Below is a small trained network, with its code and all its weights. Each question gives an input and a class and asks what happens when units are switched off, that is, made to give their printed mean instead of their output.

import numpy as np


def w(rows, s, z=0):
    codes = np.array(rows[::2]) - 128.0
    scale = np.full(codes.shape[1], s)
    scale[-1] = z or s
    return codes * scale


def f(y):
    return np.maximum(y, 0)


def log_softmax(a):
    a = a - a.max(-1, keepdims=True)
    return a - np.log(np.exp(a).sum(-1, keepdims=True))


def net(x, mask):
    res = np.array(x, float).reshape(1, 8) / 4 @ E
    y = f(res @ A[0][:, :-1].T + A[0][:, -1])
    res = res + np.where(mask, y, B[0][:, -1]) @ B[0][:, :-1]
    return log_softmax(res[-1] @ U[:, :-1].T + U[:, -1])


A, B = {}, {}
E = w([
[128,120,123,126,123],'x0',
[129,152,145,143,147],'x1',
[206,64,160,222,133],'x2',
[132,154,147,141,142],'x3',
[218,125,120,45,193],'x4',
[118,115,112,123,133],'x5',
[129,100,109,113,117],'x6',
[21,52,254,82,196],'x7',
],0.0093)
A[0] = w([
[162,46,174,169,133,200],'N1',
[175,143,80,247,69,188],'N2',
[159,146,136,161,117,32],'N3',
[123,73,141,204,121,55],'N4',
[214,132,154,88,191,233],'N5',
[199,63,121,172,187,137],'N6',
[79,164,108,137,88,133],'N7',
[100,134,208,100,126,104],'N8',
[119,73,110,168,71,254],'N9',
[127,108,116,181,92,217],'N10',
[156,146,71,105,126,194],'N11',
[87,77,182,172,141,62],'N12',
[108,85,121,42,128,119],'N13',
[84,81,195,110,163,244],'N14',
[138,212,72,98,140,99],'N15',
[75,127,116,137,103,124],'N16',
[112,162,130,173,108,144],'N17',
[181,101,138,87,139,194],'N18',
],0.012,0.004)
B[0] = w([
[117,59,195,214,120,211],'N1',
[149,158,48,201,139,241],'N2',
[160,160,81,130,112,145],'N3',
[237,87,189,174,174,175],'N4',
[29,211,111,62,77,218],'N5',
[45,149,93,203,44,201],'N6',
[93,143,75,198,46,179],'N7',
[95,8,173,93,171,198],'N8',
[154,92,114,210,105,197],'N9',
[175,83,67,204,89,184],'N10',
[186,214,107,88,54,192],'N11',
[118,56,164,157,161,197],'N12',
[90,134,222,78,138,197],'N13',
[42,24,165,187,192,254],'N14',
[158,194,76,63,58,195],'N15',
[77,84,139,224,121,169],'N16',
[121,147,85,209,63,166],'N17',
[2,186,115,75,89,186],'N18',
],0.0075,0.012)
U = w([
[92,184,36,172,34,210],'0',
[19,81,194,168,158,253],'1',
[197,152,56,228,127,43],'2',
[198,32,246,202,215,5],'3',
[235,235,64,8,104,56],'4',
[63,124,225,1,254,63],'5',
],0.0071,0.0047)

Each question gives the input, the list of numbers given to net, and the class t.
The units are the neurons (one row each of A and B). Each row of codes is followed by its name. A weight is (code - 128) times the scale printed after its matrix; where a second scale follows, it is the last column's (A, B and U).
mask holds one flag per neuron, in row order. A switched-off neuron (its flag False) gives its mean, the last column of its row in B, instead of its output. The means were averaged over made-up inputs and are rounded, as every weight is.
A unit's drop is (log p(t) with every unit on - log p(t) with that unit switched off) / (log p(t) with every unit on - log p(t) with every unit switched off).
The circuit of an input: a set's keep is (log p(t) with only the set's units on - log p(t) with every unit switched off) / (log p(t) with every unit on - log p(t) with every unit switched off). Starting from the 12 units with the biggest drops (on a tie, the unit counted first), units are removed one at a time, each time the one whose removal leaves the highest keep (on an exact tie, the one counted first), for as long as the keep stays at least 0.8.
units of the circuit, in order: the units of the circuit, biggest drop first
k most important neurons: the k neurons with the biggest drops, biggest first
drop when u is switched off: that unit's drop, to one decimal
input [7,-1,7,-6,6,4,4,0], class 0: units of the circuit, in order	[N6]
input [4,-5,-1,-4,8,-5,7,8], class 5: units of the circuit, in order	[N13 N2]
input [3,6,0,-2,3,6,5,8], class 5: units of the circuit, in order	[N13 N2 N9]
input [1,7,-8,-2,5,-6,1,1], class 5: 2 most important neurons	[N13 N2]
input [-2,0,4,-8,-1,-1,-5,0], class 2: 2 most important neurons	[N14 N8]
input [8,8,7,0,-3,2,-3,1], class 3: 2 most important neurons	[N4 N1]
input [-8,-1,8,1,-1,6,7,1], class 3: 2 most important neurons	[N4 N1]
input [-6,-5,6,-1,-6,5,8,1], class 3: drop when N4 is switched off	0.1
input [-1,-7,8,4,8,-2,8,2], class 1: drop when N1 is switched off	0.4
input [0,-4,6,2,-1,0,-3,6], class 3: drop when N4 is switched off	0.2
